Below is a small trained network, with its code and all its weights. Each question gives an input and a class and asks what happens when units are switched off, that is, made to give their printed mean instead of their output.

import numpy as np


def w(rows, s, z=0):
    codes = np.array(rows[::2]) - 128.0
    scale = np.full(codes.shape[1], s)
    scale[-1] = z or s
    return codes * scale


def f(y):
    return np.maximum(y, 0)


def log_softmax(a):
    a = a - a.max(-1, keepdims=True)
    return a - np.log(np.exp(a).sum(-1, keepdims=True))


def net(x, mask):
    res = np.array(x, float).reshape(1, 6) / 4 @ E
    y = f(res @ A[0][:, :-1].T + A[0][:, -1])
    res = res + np.where(mask, y, B[0][:, -1]) @ B[0][:, :-1]
    return log_softmax(res[-1] @ U[:, :-1].T + U[:, -1])


A, B = {}, {}
E = w([
[159,3,158,95,130,162],'x0',
[184,131,93,178,148,99],'x1',
[119,84,133,213,194,135],'x2',
[152,155,116,217,38,178],'x3',
[220,193,189,134,182,113],'x4',
[125,136,77,110,161,234],'x5',
],0.0065)
A[0] = w([
[141,160,151,163,84,108,165],'neuron 0',
[124,144,113,151,132,124,69],'neuron 1',
[152,160,132,128,99,135,72],'neuron 2',
[128,93,127,168,130,142,25],'neuron 3',
[65,86,60,33,55,108,87],'neuron 4',
[150,156,84,113,195,163,135],'neuron 5',
[99,108,106,132,125,111,127],'neuron 6',
[168,149,128,170,114,103,130],'neuron 7',
[92,129,104,99,109,150,148],'neuron 8',
[111,155,109,130,90,168,134],'neuron 9',
[192,121,84,139,129,100,133],'neuron 10',
[137,186,125,106,93,123,3],'neuron 11',
[198,163,127,203,105,84,139],'neuron 12',
[132,241,130,30,139,29,193],'neuron 13',
[55,40,89,136,193,110,116],'neuron 14',
[164,135,160,156,133,155,74],'neuron 15',
[158,160,94,101,219,178,143],'neuron 16',
[127,127,137,135,106,118,60],'neuron 17',
[139,170,122,124,198,181,110],'neuron 18',
[153,134,84,116,109,142,74],'neuron 19',
[132,107,122,138,122,145,92],'neuron 20',
[151,75,169,74,122,142,103],'neuron 21',
[168,37,166,6,118,125,117],'neuron 22',
[117,116,152,130,96,115,68],'neuron 23',
[132,138,120,104,125,105,80],'neuron 24',
[81,199,85,122,23,225,158],'neuron 25',
[120,164,119,129,89,149,113],'neuron 26',
[129,181,131,84,133,82,148],'neuron 27',
[243,114,39,132,130,92,159],'neuron 28',
[111,137,149,146,142,93,71],'neuron 29',
[152,131,125,99,159,109,142],'neuron 30',
],0.015,0.0027)
B[0] = w([
[88,110,141,159,131,135,176],'neuron 0',
[140,129,124,148,128,124,140],'neuron 1',
[114,124,140,158,140,120,149],'neuron 2',
[111,143,159,128,116,127,150],'neuron 3',
[116,47,125,77,156,70,212],'neuron 4',
[198,111,118,120,132,141,172],'neuron 5',
[119,132,135,118,157,124,151],'neuron 6',
[107,145,110,161,146,97,170],'neuron 7',
[126,93,134,128,136,102,160],'neuron 8',
[127,82,116,131,111,133,161],'neuron 9',
[114,151,108,157,118,127,160],'neuron 10',
[102,90,137,138,147,129,159],'neuron 11',
[88,148,96,187,143,55,203],'neuron 12',
[112,174,255,128,130,103,251],'neuron 13',
[69,112,222,162,134,108,199],'neuron 14',
[106,126,99,115,125,103,155],'neuron 15',
[205,83,104,108,123,131,187],'neuron 16',
[134,124,126,118,139,136,136],'neuron 17',
[174,115,91,85,107,110,173],'neuron 18',
[115,130,123,133,123,160,141],'neuron 19',
[109,137,136,130,127,124,142],'neuron 20',
[144,130,127,167,106,171,181],'neuron 21',
[178,129,140,219,118,189,227],'neuron 22',
[144,116,125,118,137,136,145],'neuron 23',
[118,137,140,118,125,135,143],'neuron 24',
[120,27,82,147,125,165,214],'neuron 25',
[107,99,126,138,137,159,158],'neuron 26',
[114,153,180,126,135,127,184],'neuron 27',
[110,165,82,179,116,140,183],'neuron 28',
[107,149,128,124,102,137,146],'neuron 29',
[139,132,142,144,124,154,160],'neuron 30',
],0.043,0.012)
U = w([
[102,65,164,74,179,72,199],'0',
[114,154,90,61,146,158,24],'1',
[185,219,65,117,119,55,138],'2',
[203,102,1,39,98,164,98],'3',
[194,192,205,138,105,158,83],'4',
[115,174,92,56,145,159,5],'5',
[155,72,71,201,116,172,184],'6',
[33,220,163,152,145,68,137],'7',
],0.0059,0.002)

Each question gives the input, the list of numbers given to net, and the class t.
The units are the neurons (one row each of A and B). Each row of codes is followed by its name. A weight is (code - 128) times the scale printed after its matrix; where a second scale follows, it is the last column's (A, B and U).
mask holds one flag per neuron, in row order. A switched-off neuron (its flag False) gives its mean, the last column of its row in B, instead of its output. The means were averaged over made-up inputs and are rounded, as every weight is.
A unit's drop is (log p(t) with every unit on - log p(t) with that unit switched off) / (log p(t) with every unit on - log p(t) with every unit switched off).
The circuit of an input: a set's keep is (log p(t) with only the set's units on - log p(t) with every unit switched off) / (log p(t) with every unit on - log p(t) with every unit switched off). Starting from the 12 units with the biggest drops (on a tie, the unit counted first), units are removed one at a time, each time the one whose removal leaves the highest keep (on an exact tie, the one counted first), for as long as the keep stays at least 0.8.
units of the circuit, in order: the units of the circuit, biggest drop first
most important unit: the unit with the biggest drop
top k neurons: the k neurons with the biggest drops, biggest first
drop when u is switched off: that unit's drop, to one decimal
input [4,2,3,-3,-7,-6], class 0: units of the circuit, in order	[neuron 4]
input [0,-7,4,-2,1,-6], class 4: units of the circuit, in order	[neuron 12; neuron 4]
input [2,-5,4,0,-3,6], class 0: top 2 neurons	[neuron 14; neuron 22]
input [5,-8,-7,-5,-1,1], class 6: top 3 neurons	[neuron 22; neuron 4; neuron 21]
input [-7,4,5,-3,-7,0], class 7: top 4 neurons	[neuron 25; neuron 16; neuron 4; neuron 14]
input [-2,3,0,-7,8,8], class 3: top 3 neurons	[neuron 16; neuron 18; neuron 14]
input [-8,-4,-7,6,-7,-2], class 0: top 2 neurons	[neuron 4; neuron 22]
input [4,-2,6,-8,-3,0], class 4: top 3 neurons	[neuron 14; neuron 25; neuron 22]
input [-7,0,-2,1,0,3], class 0: top 3 neurons	[neuron 22; neuron 13; neuron 28]
input [7,8,6,5,4,7], class 2: top 2 neurons	[neuron 25; neuron 22]
input [2,-8,5,2,-3,5], class 0: top 2 neurons	[neuron 22; neuron 14]
input [-5,1,-1,-8,7,-5], class 7: top 2 neurons	[neuron 22; neuron 12]
input [-1,-5,0,0,-1,1], class 0: top 2 neurons	[neuron 22; neuron 28]
input [4,2,4,2,-4,3], class 7: most important unit	neuron 4
input [-3,0,-5,-2,-4,-4], class 0: drop when neuron 4 is switched off	0.2
input [1,-7,4,-7,8,2], class 4: drop when neuron 16 is switched off	0.0
input [-8,-2,3,-2,4,0], class 7: drop when neuron 22 is switched off	2.4
